j512j489: [-132 -102  219 -271 -423  380  -33 -224  -32 -313 -174   47  155  178
    3 -309 -292   21 -198  -40  -22  292  -17]
j911j318: [  76 -304  -43 -221  -97  -67 -252 -120 -223  230   73 -150   21  -93
  258 -312  -60   51    6   -1   17 -102  326]
j911j318: [ 193  -51   38  -16 -156  171  274  194  126 -183   43   50  163  190
 -125  -35  181   28  -76  131  -86  148 -210]
j53j779: [ 186   31   89  -25  -74 -241  206  -89  293  134   42  -94 -200 -179
  -46 -178  106 -142  -42  -13  -16 -427    3]
j53j779: [-169 -107  -32   64 -128  -71 -334  172 -179   22 -190    3   -5  117
  127   92 -331   91  145 -171  112  291  -10]
j53j779: [ 101   -2  -52 -250 -233   25   78 -100  -12  -41  116  -92  265  277
 -124  -97  288  -18 -214  270 -141  140  -46]
j911j318: [ -34  148  133  182  400  250  179  410  -16 -335    5  250 -184  -95
 -192  182 -134   -7  115 -151   68   67 -136]
j53j779: [-106 -105  288  -99  -28  -67  -55 -154   88   54   35  162 -145 -268
  129 -126 -144  -54  -58 -182 -107 -121   68]
j911j318: [-181 -117  366 -249   48  398  -13 -170  -80 -327   26  233    4 -127
  135 -209 -294  -76 -136 -110  -62  206   68]
j512j489: [-158 -113  146   46  273  223  -24  -53  -51  -91    8  179 -180 -262
  155  -37 -241  -59   11 -231   -7   54   11]
j911j318: [ 309 -126 -103  -41  323   16  266   97    9   70  205 -153 -239 -199
   12 -258  167 -167    4   55    7 -332   76]
j378j374: [ 137 -107   91 -225 -349  -79   31  -44  115  -64  -68 -208    8  193
  118 -265 -126 -245  -63   66   56   68  -17]
j911j318: [ 310  142 -315  335   11 -267  199  474   12  155  -23 -169  -47  173
 -200  232  258   97  281  143   38 -175  -80]
j911j318: [-175  -24 -104  -38 -244 -264 -382 -164  -32  249  -95  -83  129  107
   71   95  -23   84  -46  -56   50   95   48]
j53j779: [-296  156  104   12 -274  -40 -283  -59   45  -46 -185  128  131  160
 -111  205 -145   86  -73 -158   40  218  -55]
j378j374: [-183  -46 -168  172  284 -340  -83  -16   58  205   70  139   -4 -123
  -24  335  162  203  -31   19 -109  166 -411]
j911j318: [ 221 -107  -86  -32 -158 -174  157 -184  165  261  123 -131   73  -49
   65 -130  325   -8  -75  160 -133 -247   21]
j53j779: [-127  118 -162  285  275    2 -186  110  -41  177   57  169  110 -104
  -92  394  221  241   63 -113   56  -50   54]
j911j318: [ 259  -26   11    4  -14   92  251  160   59  -95    0 -144 -145   25
   13 -196  -34 -194   81   28   57 -153   51]
j53j779: [ -15   73 -133  295   51    0   76 -169  253  165  -69  -24  -15 -110
   58  171  115  -27   19  -93   69 -156  -84]
j512j489: [-167  -67  -75   50  135  -48 -136  -36  -31   39  -51   39  -78  -66
   19   65 -114   54  -34 -118   36  138 -164]
j512j489: [  88   57   25  -49  530  193  357 -139  132 -139  302   54  -58 -169
   33   30  277 -300 -150  160  -88  -55 -115]
j512j489: [-296  -95  111 -140  -90  100 -390   -1 -330  -18  -16  157  104  100
  108   68 -213   50  -26 -147 -108  379  157]
j378j374: [-105  150   54   22  345  102   49   24   39 -164   83   98  -58  -45
  -39  174    5 -174  -43  -23   50   87  -82]
j53j779: [ 191  -43  124 -157 -508  -67  175 -121  187   -7  -92 -148   19  115
  -24 -314   -9  -74  -70   83  -66 -158   23]
j512j489: [ 266    0 -271   34  313 -271  101   21  196  218  144 -319 -165  -85
   44  -44  248 -265   -7   91  219 -327  -27]
j512j489: [  46 -116   66 -203 -135  -92 -101   66  -80   -1   48  -56   42  107
   67 -123  -39  -68  -34   47  -26  109   52]
j378j374: [ 246  108   72 -146  -66 -578  308   62  535   16  199  -16  159   92
 -220  129  494  -23 -199  388  -55  -94 -521]
j911j318: [-125   60  -21 -214 -410  -99  -39 -502  -15    5  -68  -76  371  218
   37  -27   88  174 -142  367 -153  185  -64]
j378j374: [  67  -12  329  -33 -238 -295   32   69  135   67  -55   26 -234 -136
  155 -109 -229 -183  159 -122  -74 -225  134]
j512j489: [ 218  -95 -393  301  316 -372   21   17  116  427   -3 -334 -303 -249
  198    8   75  -93  220  -43  230 -424    9]
j378j374: [ -20   92  -72  -22  100  -68  -35 -152   44   11   19 -101   71   25
   80   79   44  -87   -3  125  110   -9   17]
j911j318: [ 183   49  230    5  -60   93  358  -72  225 -115    0  -33 -200 -131
   90 -198  -78 -297   49  -12  -48 -272   75]
j378j374: [-131  221  -20  158   24 -574  -85 -201  229  286   28   79  111 -116
    9  415  233  168   66  165  -61 -153 -150]
j53j779: [   5   22  -53  -96  118   82  -15  124 -300 -124   67   -4   74  118
  -34   16  -11   71   73  174  -53  162   83]
j512j489: [-318  155   60  -66 -220  134 -198 -121 -136 -126  -75  177  268  261
 -145  225  -10  119 -136   10 -149  400  -55]
j378j374: [ 146  246 -158  209  246 -187  183  379    9   -1  115    8   11  128
 -227  359  305    7  149  181  -27  -32 -128]
j512j489: [-111   38 -134   68  143 -183 -167 -107   71  135  -57 -136 -128  -33
   99   99  -88 -176    1 -104  163   -4  -55]
j53j779: [-189   16  114 -281  301   -7 -118  -87 -105  -91  251  160   55  -24
  -58   74  126 -112 -243   57 -133  223  -66]
j512j489: [-145    7  276  -41 -166  204  -36   19 -102 -191  -81  230   44  -10
   12  -15 -227  102   38  -99 -113  141   88]
j911j318: [-211  -22  255 -104  364  296   70  199  -53 -352  172  405  -26  -56
 -161  130  -21  -35 -197 -127 -173  393 -284]
j378j374: [  27   36 -350  261  503 -175  -67  278 -134  199  107  -43 -125  -89
  -83  285  185   93  142  -16   92  -59  -80]
j53j779: [-368  157  216   -2   46  365 -114 -182   -6 -287  -87  290  125   10
  -44  184 -186   16 -130 -154   -7  300  -46]
j378j374: [  57    2  -41   61  205   55  158  214  -39  -18  170  134  -10    3
 -163  122  246   24  -47   27 -180   66 -133]
j53j779: [ 346 -198  165 -156  311  246  407  103  207 -235  146 -129 -347 -233
  141 -460 -109 -445  -54  -57  145 -252  -10]
j512j489: [ 156   45  101 -204 -351   68  125 -170  261  -70    5 -187  108  221
   24 -194  105 -355 -191   76   35  -39   54]
j53j779: [-111   30   76   79   37  176    6  -67   58 -118  -94   73  -38  -48
   57   35 -168  -52    7 -123   65   71  -36]
j512j489: [  52  -17 -212 -117 -155 -185 -191  -38 -164  147  -12 -250  129  219
   46  -34   58    4   24  169   64   56  126]
j911j318: [ 354 -203  148 -156   69  -85  142  383  -85  -16  127 -138 -320 -106
  125 -360 -135 -268  163  -49   25 -250  231]
j378j374: [ -88   -3  277  -73 -418  185   82   42   89 -225 -137  216   76  121
 -183  -92 -128  118 -122 -112 -164  177 -141]
j378j374: [  37  -60  -58   83 -327  242   65  132 -232  -52 -111   49  139  204
  -96  -44  -16  245   86   31 -192  167   57]
j378j374: [-100   16  270 -278 -530  395   28 -338   84 -311 -154   40  262  222
  -12 -263 -166  -38 -236   32  -37  205   57]
[-184    3   18  123  401   84  -83  -35   35   23   90  208  -65 -245
   22  195   28   31  -53 -175   24   20  -76]	j53j779
[ 177   -9  -66  153  359  131  279 -139  309  -30  -36 -170 -333 -346
   99 -217  -97 -228   25 -125  304 -440  -31]	j512j489
[ 367  143  -39   58   50 -249  310  -65  564   27  -81 -402 -312 -133
   35 -229   -8 -436   34    9  428 -598  -43]	j512j489
[  58   88  -74   41 -145 -100  122 -100  149   54  -31 -107   31  111
  -45   36  124  -92  -39   94  -40  -36 -101]	j911j318
[ -10  -82  151  -27 -303  274   -9  -55 -120 -197 -255  -18  -20   -1
  121 -276 -432  122  145  -77   96    2  185]	j378j374
[ 156 -219 -534  195 -215   83  -99  140 -460  268 -107 -258  182  264
   45  -42   99  377  222  160  -71  140  137]	j378j374
[-214   83 -171  124   29   90 -131 -174 -145  -94 -195  -55  141  134
  122  192 -213  119  115  104  124  298  -91]	j378j374
[  27  234   56 -165   25  -10  155  -21  106 -225   18  -85  -41  147
 -219  -37   35 -219 -129  129   51  -10  -96]	j53j779
[ 307   78  -31   69  284  166  490  342   77 -276  122   16  -82    5
 -240  -38  187   -5   50  196   -2 -103 -204]	j911j318
[ -11  143    6  184   60    6   92   37  -22    9  -18   99    6  -68
  -48  170   47  127  143   35  -62 -107   52]	j512j489
[-163   35  191  -95   32   77 -101 -100   70 -118  -23   64  -73  -22
   94    3 -193 -249  -86 -157   51  117   14]	j512j489
[  80  -78  370 -146  163  153  207  -33   33 -163  101   91 -307 -305
  179 -296 -236 -299   36 -123  -70 -226  199]	j911j318
[   1  145  360  -22  282  458  296  -40  111 -401   20  184 -218 -270
   -6 -155 -231 -228    3 -142   77 -205  145]	j53j779
[ 220  -67  131 -439 -161 -175  118 -330  376   89  285 -162  163   38
   28 -277  421 -342 -407  218  -43 -190   -2]	j378j374
[-396  -72  -43  171 -121  137 -381   -1 -501  -52 -354  201   22  -70
   22   67 -552  642  273 -164    6  260   84]	j512j489
[  79    1 -203  -85  -44 -121  118 -356  193  154   91 -150  168   20
  -75  -63  362   58 -231  244  -39 -117 -165]	j911j318
[-226  100   71  210  476  261  -77   19  -91  -98  -29  214 -233 -327
   18  143 -235   10  101 -302  119  -91  115]	j911j318
[ 199  -86  -77  -43 -310   25   97   17  -44   18  -38 -150  165  190
   54 -137   71   67   59  193  -40   18   64]	j911j318

j995j113: [ 230 -339  -93  -88  -74  273  504  132  -85 -387 -382  352  140   50
   -9  177 -181 -100  337    0  215  -66 -278]
j625j166: [-650   73 -188  126  212 -148 -592 -368 -326  151  410 -537 -383  233
  232 -475 -190   21 -599 -187 -293  316  168]
j621j161: [-146   27  -10 -140  270  -77 -203 -115  -50   20  236 -196  -57 -142
    0 -314   30   68 -249  -62  -24   44   63]
j621j161: [ -23 -159  -64  202   94   22 -265 -332 -476 -150  -38 -156 -174  621
  613  -99  -78 -139 -206 -321 -147   15    5]
j655j753: [ 291   -3 -149 -328  214  414  121 -323  403  -26   74   33  143 -625
 -312 -211 -105  178  212  258  -61  -67 -260]
j977j887: [ 343 -102 -118  -48  258  335  -64 -585  -40 -100  -12  -22  154  -76
  254 -264  -63    5   10   46 -174 -117 -252]
j995j113: [-453  343  190  247   42 -267 -270   -3   35  405  236  -79   17 -130
   17  -68  113   96 -248  165 -138  -70  200]
j655j753: [-315   -4  139  229   82 -242 -241  220  -76   91  146   77  -53  309
  224   27   85  107 -116  -16  -63 -130  239]
j977j887: [ 126 -165  -47 -138  179  160   83  -10  278 -242   10  186  101 -273
  -16 -102   -4  217  148   68  -12 -252 -120]
j621j161: [  40  104  -63   -8 -202   -2   86  140  -21   78  -58  -36  -84  -65
 -192  136   13 -112  -18    8   25  137  -47]
j995j113: [  77   70  121  -42  -12    4  107   38 -166   33 -118   36  -18   48
   64  135   49 -112   66  -96  129  -32  -16]
j655j753: [-377  -58 -249   77  -59 -228 -210  131  -52   85  164 -145 -281  -94
 -247 -172   23   56 -292  -76 -199  218  -68]
j995j113: [ -16   67   12  113 -239 -179   19  309   13    8  -34   19  -41   87
  -70  173  107  -65  -79  -26   24   36   90]
j655j753: [ 165 -133 -107   79  -32   34   96 -313 -135  100 -172   47  126   -8
  -74  -63    4 -112   96   46 -103  110 -273]
j995j113: [  16    5   92 -130 -103  -17  125  332  200  -64  -24   77  -47    5
 -150  217   -8   70  210   -7  177  -21  157]
j625j166: [-173   99   90  152  -41 -276 -117 -112  -19  106   52 -129   92  -16
   54 -116  101   -9 -197  -14  -55   20   99]
j621j161: [-143  -66 -127   32   91   71   20 -188 -195  -23   21  -69   59  -16
   13 -225 -154  -90 -180   65  -38  147 -110]
j549j485: [ 500 -527 -289 -221  221  357  323 -615  314 -709 -226  127  441 -415
  100 -462 -162  147  162   35  -53 -214 -462]
j977j887: [ -86   43 -254 -189  -42   99  113  358  298  114  216   25   26 -491
 -686 -118  -89   63  -85  377    3  262  -64]
j625j166: [-121  219   94   -5  -97 -171 -198  188  125   56  124 -141 -243  -42
   30  118  147   90 -108 -165  -26  -83  191]
j549j485: [ -35  115  105   20 -187  -72  141  -67  175  -54 -100  -71  132 -121
  -26   65  -40  -10   51   23   96   -4   87]
j625j166: [  34   82  216   91  -55   37    9   -7 -145  154 -117   65  -34  376
  225  292  -25  -77  238  -53   88  -50  141]
j549j485: [  62   79   -3  144   -4 -230 -287 -283  -96  157   88 -223    2   82
  129 -164  196  -49 -243 -107 -199   54   20]
j995j113: [ 236 -379 -193 -177  215  358  246 -413    5 -384 -178  112  188 -118
   84 -247 -237   30  195   12   17  -48 -330]
j549j485: [ 277 -142  -96  -79  155  167  -25 -283  -66 -196  -21  -38   76   30
  191 -179  -17  -26  -38  -69  -54  -54 -131]
j621j161: [ -94   99 -104   43 -248  229  303  -43   22    2 -149    5  108 -133
 -186   93 -295 -150   51  232   76  197  -98]
j621j161: [ 105   65   98   76 -276 -132  105  626 -191  123 -141  199 -193  334
  -86  495  176 -168  127 -103  151   29   93]
j621j161: [  31   83   40  223 -314 -105  -53   -6  -95  -18 -105 -131  -35  406
  230  199  -19 -156  -61 -110  -17   93  167]
j977j887: [-130  127  -13   45  -85 -128 -202   85   39   17  153 -199 -141   79
   43  -22   28   14 -215  -76  -57   71  187]
j977j887: [ 339  111  -77 -335  101  358   27    2  456 -125  182  -52   65 -391
 -197  -68  -68  151   95  197   34  -71   38]
j549j485: [  88 -102   43   71  155    9   58  186  -28  162   14  327  196    0
 -108   28  111   35  122  245  -14 -110  -83]
j655j753: [ 164  191   29   50  -88   68 -145 -472    8  158   17 -294   53   98
  142  -47  -48 -103  -38    0 -104  130   71]
j625j166: [  18  -70  -79  222  -88 -175 -151   76 -397  138   -4  -50  -61  460
  107   19   86 -223 -214  -76  -93  211   16]
j977j887: [ 269 -129  -20  -78  216  380  123  -90   58   68  -66  330  113  -57
  -22   78  -64   83  369  223  -35 -176 -217]
j995j113: [-109  -17   48   -4  -60  -42  218  106  110   54  -84  139  153 -186
 -237   48  -44   22  141  164  102   23  -38]
j549j485: [-487  -24  115  399  128 -516 -382 -254 -396  183  117 -177   17  349
  378 -294  143  -31 -431 -170 -195   25  136]
j977j887: [ 138  -66  -81    7 -140   15   99  330  -95   92 -108  186 -139   94
 -200  256   90  -81  145  -10   12   61 -124]
j995j113: [ 356  -48 -205 -271  132  397    7 -509  370 -232   63 -163  102 -400
  -45 -279 -154  135   76   85 -117  -35 -179]
j621j161: [-261  -48   45 -101  537   30 -250 -398  -41  346  226   27  -40 -275
  -65 -346   25  242   70   87 -176  -92 -146]
j549j485: [ -78 -286 -122  100   59  -25  117 -320 -222  -46 -180   63  118   63
   17 -180 -102  -68   47  -20  -66  107 -264]
j995j113: [ 103   51   -9  -88  311  337  -87 -643  314   48  141  -54  264 -363
   81 -330 -156  207  100  281 -170 -157  -97]
j655j753: [-144  271   98   70  -97  174   17   16   72  314   52    6    1   21
  -87  198 -166  -24  133  259   15   76  133]
j995j113: [-529   -5  250  440   66 -546 -278 -251 -463  197   53 -194  161  565
  452 -219   41 -127 -365 -118  -43  108  301]
j621j161: [ 119   43  218  -33    7  219  213  -41  283   27 -163  280  146  -99
   47  275  -61  151  495  149  100 -295    0]
j977j887: [ 194 -206  -23  -13   91  390  433  -18 -257  272 -302  480  206   78
 -252  234 -189 -160  543  343  112   90 -365]
j977j887: [ 418  -58   21  -63  -90  241  192  186 -104   99 -210  261  -44  227
  -61  388   35 -129  396   26   92  -14 -123]
j549j485: [-168 -145   73   56  367   14 -148  -71 -171  188  139  154   72  191
  107 -150  -28   93   56  129  -55  -56   27]
j995j113: [ -28  118 -146 -102  -37   41 -197 -108  469 -116  246 -245  -58 -357
 -126 -203  -32  219 -165   62 -164  -11   93]
j621j161: [   9  -65  -67  -73  177  164  -74 -179  170  -49  117    0   51 -122
   10 -169  -95  147   41  111  -87  -63  -26]
j977j887: [ 249  -41 -199 -212   35  220  -12 -153  240 -324   84 -161    1 -252
  -10 -203  -74   65 -115  -28  -46  -13  -69]
j625j166: [ -61 -103 -199   16  141   57 -238 -347  100 -177  213 -244   59  -11
  138 -408 -136   91 -286   36 -196   79   33]
j625j166: [ -48  -93  -61   92   48 -134 -184  155 -202  -14   85  -12 -131  262
  120  -39   96  -33 -186 -121  -77   28   43]
j625j166: [ 280 -181 -118 -300  121  152  111  184  294 -289   16  143  -32 -322
 -191  -39   71  179  155  -34   50 -164 -139]
j655j753: [-400   72  250  221  -93 -409   34  428  -78  322    6  181   77  153
 -160  194  125    2   41  123  118   29  223]
j549j485: [-103   -1    2  -17  -61  -71   62  189  161   45    8   87  -13 -152
 -213   65   25   89   86   72   20   -9    4]
j977j887: [ 248 -138 -227 -219 -137  -52   24  133  358 -703    2 -169 -108 -335
   43 -166  111  132 -257 -327    1 -165  -53]
j625j166: [ 103 -229 -193  -30  193  220   97 -318  -85 -161  -35   56  200 -102
   30 -298 -153  -27  -48  128  -73   35 -256]
j655j753: [-192  -75 -275   40  140   44 -129 -253   69  -14  168  -85   25 -344
 -140 -402  -76  103 -276  144 -254   71 -216]
j625j166: [-104   75 -178   98 -286  -57  -83   86    9 -179   18 -219 -197   62
   48   17  -59  -73 -282 -141  -87  129   49]
j655j753: [ 109   37  -88  -14   25   23  -67  -44  -17  -28   84  -87   41  -69
   -7 -132   39  -50 -193   35  -59   45  -28]
j621j161: [-127 -196  -68   28  146 -219 -137  -34 -158 -198   64  -78  -34   78
  154 -264   82   28 -263 -203  -50  -15  -15]
j621j161: [  94    1   91   48   67  -90 -175 -243  -12   17    1  -82  -22  118
  240  -34  121   49   15 -160  -90 -121   36]
j625j166: [-113 -111  236  155 -158 -215  475  635 -275  292 -301  526  251  228
 -340  431   69 -201  361  248  334   87  -10]
j977j887: [ 236  -71  -27    7 -107  -36 -229  130   12 -141   29  -94 -252  429
  243  178  105   18   29 -277  -65  -38  165]
j549j485: [-316   71   -6  -81   69  131  201  -51  372  161   71  122  195 -557
 -431 -114 -208  200  180  411   22   16  -72]
j625j166: [-256   77  232 -134  120    5  365  -24  430  117  -25  216  425 -621
 -394  -77 -118  212  308  414  219 -122   17]
j549j485: [  34 -171 -160   -1  140   72  -62 -161  -27 -151   35   11   16  -57
   71 -218  -24   53 -103  -17 -126  -39 -157]
j655j753: [-284  -38   33   71 -131 -105  322  452 -132  217 -153  312   30  -76
 -404  232  -35  -83  174  191  165  125 -102]
j625j166: [  -4  -31   72 -157  278  307  186   53 -108  371   15  284  106  -47
 -294   83 -160  -11  379  350  129   88 -101]
j995j113: [  65   25  107  114 -112 -272  -71  294 -165   74  -31   39  -58  266
   65  173  236  -99  -74 -141   41  -10  116]
j621j161: [ 369  174  239  -14 -282   -1  267  283  107  -11 -239  163  121   57
    6  448  154 -120  269  -10  230 -149   97]
j655j753: [-430  221   77  198 -175 -233  -51   51  252  233  107  -63   81 -223
 -202  -12  -23  110  -98  218  -74   47  157]
j995j113: [ 502  -96 -139 -444  -92  139  -73  529   98 -502   15 -107 -567  146
   62  286  167   35   56 -558  148  -97   77]
j549j485: [  92  117   53   17  -89   93   55 -125  112   -2  -32  -52  118  -28
   49   45  -65  -30   41   89   24  -10   60]
j549j485: [  14  226  135   83 -157   28  -46  377  184  171   90  102  -28  126
  -37  317   40   38   99  172   36  -75  253]
j977j887: [ -41 -151  -23   90 -112 -201   47  138 -120  -40  -97   40   -1  192
  -35   47   54  -69   -6  -92   30   95   -2]
j655j753: [ -51 -126  -13   75  215   26   15 -111  154  -63   52  206  256 -235
   25 -218   21  174   -5  211 -103 -223 -119]
j655j753: [  67 -149 -285   55  159  280  -15 -500 -323  -65  -34  -81   58    9
  140 -329 -197 -156 -203   52 -188  150 -338]
[-293   34  -57  237   46 -198 -100 -121 -259  351   74  -18   96  -21
 -136 -196   32 -101 -241  177 -156  195 -103]	j977j887
[-231  149  271  193 -127  -62  302  324 -385  542 -214  322  109  260
 -209  428  -46 -252  298  259  233  158   29]	j625j166
[ 264 -159 -135   29   64  272  -34 -131 -145 -140  -62   77  -39  274
  245   22  -82  -60   60  -36  -95  -44 -127]	j995j113
[-250  145  188  162  -16 -330 -132   92  -85  135   75  -66   31   75
  107  -15  147   -6 -198  -50   16  -44  195]	j549j485
[  21  197  -14 -104 -362   30  233  325  263  102 -142   62 -189 -327
 -424  376   29    6  241   17   89   47  -70]	j621j161
[-182  213  187  -33   29   67  114   63  314   73   83   70  199 -295
  -99   30  -98  138   95  277  116 -134  168]	j655j753
[   7   60   -8 -152   28   52  -53  101  369 -235  164  -89    0 -229
  -14  -87  -26  186  -69   19   29 -126  160]	j977j887
[  77  -43  -92  -72  111   78  -96 -302  183    6   89  -93   58 -192
  -61 -208  -25  115   13   64 -133    5  -77]	j549j485
[ 318   20   81 -107 -100  265  124  112  -30  -33 -185  131 -167  241
  121  403  -30  -59  375 -123  117  -98   -6]	j625j166
[ 253  -25  -28  -49  -32   82   11  -27  103 -323  -72    6  -31  -64
  228   23   85   40  -36 -176  -17 -232  -61]	j977j887
[-406  212  233  157 -101 -437  -38  162 -307  324   20 -139   -7  151
  -56   49  101 -174 -214  -60  139  200  225]	j621j161
[   9 -185 -164   80 -103 -173  117 -152  -69 -341 -170  -44   93 -181
   59 -219   68  -59 -242 -178  -59  -22 -245]	j549j485
[ -84  115  404   51 -375 -404  428  737  -49  110 -335  309   52  116
 -221  609  223 -135  329  -90  441  -66  197]	j977j887
[-223  -65   41  289  -71 -316 -179  229 -562  392  -23   37 -189  639
   46  174  111 -225  -80 -109  -49  263   78]	j655j753
[ 226 -315 -253   13  -41  141  123   15 -290 -308 -207  112 -101  217
  128    9  -41 -149  -19 -190  -37   39 -293]	j549j485
[ 336  -82  -96 -172  369  449   42 -955  198  -78   15 -104  410 -400
  112 -485 -212   89  111  247 -146  -75 -282]	j625j166
